Below is a small trained network, with its code and all its weights. Each question gives an input and a class and asks what happens when units are switched off, that is, made to give their printed mean instead of their output.

import numpy as np


def w(rows, s, z=0):
    codes = np.array(rows[::2]) - 128.0
    scale = np.full(codes.shape[1], s)
    scale[-1] = z or s
    return codes * scale


def f(y):
    return np.maximum(y, 0)


def log_softmax(a):
    a = a - a.max(-1, keepdims=True)
    return a - np.log(np.exp(a).sum(-1, keepdims=True))


def net(x, mask):
    res = np.array(x, float).reshape(1, 7) / 4 @ E
    y = f(res @ A[0][:, :-1].T + A[0][:, -1])
    res = res + np.where(mask, y, B[0][:, -1]) @ B[0][:, :-1]
    return log_softmax(res[-1] @ U[:, :-1].T + U[:, -1])


A, B = {}, {}
E = w([
[12,21,128,155,92],'x0',
[128,129,129,129,130],'x1',
[183,98,184,237,34],'x2',
[203,50,75,89,115],'x3',
[102,182,3,184,88],'x4',
[114,166,148,44,9],'x5',
[128,126,127,127,128],'x6',
],0.0062)
A[0] = w([
[160,127,171,232,83,41],'neuron 0',
[153,120,157,167,102,29],'neuron 1',
[59,178,119,65,195,48],'neuron 2',
[191,171,129,120,142,17],'neuron 3',
[126,160,144,83,64,45],'neuron 4',
[107,141,108,94,156,48],'neuron 5',
[150,92,105,157,168,78],'neuron 6',
[112,115,127,154,186,123],'neuron 7',
[32,234,207,176,157,30],'neuron 8',
[129,131,123,132,132,245],'neuron 9',
[45,186,171,168,131,56],'neuron 10',
[129,153,52,158,98,55],'neuron 11',
[110,148,140,83,72,43],'neuron 12',
[192,63,76,97,103,56],'neuron 13',
[154,89,126,158,92,137],'neuron 14',
[229,227,130,142,151,59],'neuron 15',
[144,110,194,96,152,50],'neuron 16',
[139,113,133,188,208,43],'neuron 17',
[103,138,36,167,92,70],'neuron 18',
[168,91,75,112,134,91],'neuron 19',
[133,111,162,194,88,66],'neuron 20',
[194,29,56,77,118,52],'neuron 21',
[142,106,103,159,148,127],'neuron 22',
[140,124,114,146,94,40],'neuron 23',
[134,114,205,99,150,54],'neuron 24',
[120,143,82,139,115,50],'neuron 25',
[98,123,87,73,161,26],'neuron 26',
[12,17,114,157,99,55],'neuron 27',
[67,81,123,128,114,1],'neuron 28',
[128,150,113,138,109,66],'neuron 29',
[140,127,123,77,49,73],'neuron 30',
[117,134,136,72,76,38],'neuron 31',
[95,187,58,166,126,86],'neuron 32',
[104,137,148,68,79,118],'neuron 33',
[80,79,66,46,191,73],'neuron 34',
[91,197,146,159,155,114],'neuron 35',
[112,163,130,113,86,110],'neuron 36',
[178,116,157,176,75,33],'neuron 37',
[123,126,119,191,191,68],'neuron 38',
[136,129,79,142,117,87],'neuron 39',
[149,99,113,157,181,55],'neuron 40',
[140,78,199,92,151,50],'neuron 41',
[91,167,167,125,124,59],'neuron 42',
[127,89,215,94,169,53],'neuron 43',
],0.012,0.0098)
B[0] = w([
[145,185,98,168,43,177],'neuron 0',
[132,172,102,130,74,134],'neuron 1',
[171,201,90,163,40,178],'neuron 2',
[212,156,111,73,162,142],'neuron 3',
[112,145,77,171,185,151],'neuron 4',
[144,165,106,153,80,136],'neuron 5',
[92,126,97,150,172,147],'neuron 6',
[68,139,95,108,157,166],'neuron 7',
[160,2,108,181,100,188],'neuron 8',
[41,139,156,16,83,254],'neuron 9',
[140,34,116,118,102,165],'neuron 10',
[136,142,216,166,139,153],'neuron 11',
[110,140,86,190,173,144],'neuron 12',
[158,35,124,148,103,155],'neuron 13',
[95,157,127,102,68,178],'neuron 14',
[253,152,119,71,187,208],'neuron 15',
[125,141,202,144,142,148],'neuron 16',
[98,148,60,197,195,157],'neuron 17',
[117,146,228,169,140,166],'neuron 18',
[117,69,107,126,102,150],'neuron 19',
[144,187,95,146,86,162],'neuron 20',
[163,15,121,182,90,166],'neuron 21',
[75,133,107,115,143,158],'neuron 22',
[155,163,144,156,119,130],'neuron 23',
[127,149,202,150,135,154],'neuron 24',
[145,150,184,171,147,132],'neuron 25',
[164,159,90,180,72,140],'neuron 26',
[255,159,128,48,215,199],'neuron 27',
[235,151,110,103,177,134],'neuron 28',
[136,134,131,169,159,130],'neuron 29',
[85,120,73,144,190,163],'neuron 30',
[126,146,104,194,187,142],'neuron 31',
[95,144,224,140,144,177],'neuron 32',
[66,150,94,107,170,175],'neuron 33',
[146,190,110,131,43,175],'neuron 34',
[122,65,133,100,111,179],'neuron 35',
[94,143,108,143,162,158],'neuron 36',
[119,161,96,156,56,153],'neuron 37',
[84,141,61,146,171,158],'neuron 38',
[112,122,176,129,121,141],'neuron 39',
[116,136,92,176,190,143],'neuron 40',
[132,135,209,168,125,158],'neuron 41',
[142,99,101,156,131,140],'neuron 42',
[113,134,220,162,136,166],'neuron 43',
],0.035,0.0091)
U = w([
[116,197,148,128,24,90],'0',
[174,158,172,67,129,83],'1',
[83,158,255,149,97,104],'2',
[114,63,153,132,68,135],'3',
[53,166,123,142,137,89],'4',
[94,151,179,94,73,252],'5',
],0.0068,0.016)

Each question gives the input, the list of numbers given to net, and the class t.
The units are the neurons (one row each of A and B). Each row of codes is followed by its name. A weight is (code - 128) times the scale printed after its matrix; where a second scale follows, it is the last column's (A, B and U).
mask holds one flag per neuron, in row order. A switched-off neuron (its flag False) gives its mean, the last column of its row in B, instead of its output. The means were averaged over made-up inputs and are rounded, as every weight is.
A unit's drop is (log p(t) with every unit on - log p(t) with that unit switched off) / (log p(t) with every unit on - log p(t) with every unit switched off).
The circuit of an input: a set's keep is (log p(t) with only the set's units on - log p(t) with every unit switched off) / (log p(t) with every unit on - log p(t) with every unit switched off). Starting from the 12 units with the biggest drops (on a tie, the unit counted first), units are removed one at a time, each time the one whose removal leaves the highest keep (on an exact tie, the one counted first), for as long as the keep stays at least 0.8.
units of the circuit, in order: the units of the circuit, biggest drop first
top k neurons: the k neurons with the biggest drops, biggest first
drop of u: that unit's drop, to one decimal
input [3,2,8,-8,-3,1,7], class 0: units of the circuit, in order : [neuron 0]
input [-7,4,4,-2,8,4,5], class 2: top 2 neurons : [neuron 32; neuron 27]
input [5,0,-1,-5,5,6,0], class 4: units of the circuit, in order : [neuron 33; neuron 36]
input [-4,0,-3,7,6,5,-1], class 3: top 3 neurons : [neuron 21; neuron 13; neuron 19]
input [8,6,-6,-3,-1,-8,-1], class 1: top 2 neurons : [neuron 27; neuron 28]
input [-6,4,2,2,7,-8,2], class 4: top 3 neurons : [neuron 38; neuron 17; neuron 27]
input [0,-3,6,-1,-7,1,8], class 2: top 2 neurons : [neuron 43; neuron 41]
input [3,-5,3,-5,0,0,-4], class 3: units of the circuit, in order : [neuron 8; neuron 10]
input [-2,6,6,7,5,-5,-6], class 3: top 2 neurons : [neuron 21; neuron 13]
input [-5,6,-4,-6,0,5,1], class 3: top 3 neurons : [neuron 8; neuron 27; neuron 35]
input [4,-8,-8,8,6,-2,-6], class 0: top 2 neurons : [neuron 34; neuron 26]
input [1,5,8,8,1,6,4], class 0: top 4 neurons : [neuron 37; neuron 14; neuron 0; neuron 8]
input [7,-7,-6,7,-4,4,4], class 1: top 3 neurons : [neuron 27; neuron 8; neuron 28]
input [4,4,-8,5,-1,6,2], class 0: units of the circuit, in order : [neuron 34]
input [7,-8,0,-7,-2,-8,7], class 4: top 3 neurons : [neuron 17; neuron 38; neuron 15]
input [4,-7,8,-7,-1,-8,0], class 0: top 2 neurons : [neuron 0; neuron 20]
input [4,-3,6,6,-3,-6,0], class 0: top 2 neurons : [neuron 0; neuron 14]
input [1,5,1,-8,3,7,-3], class 3: top 2 neurons : [neuron 8; neuron 10]
input [5,8,3,8,-7,6,-8], class 3: top 3 neurons : [neuron 21; neuron 13; neuron 32]
input [-1,-5,-2,1,8,-7,5], class 2: units of the circuit, in order : [neuron 18]
input [-5,7,6,7,-6,8,8], class 4: units of the circuit, in order : [neuron 30; neuron 4]
input [3,-1,5,-6,-4,8,-6], class 4: drop of neuron 28 : 0.0
input [-1,2,-6,7,7,-8,-3], class 4: drop of neuron 7 : 0.4
input [-2,-3,3,-7,-7,-7,-1], class 2: drop of neuron 30 : 0.1
input [-7,3,7,-6,-4,-8,-6], class 4: drop of neuron 7 : 0.3
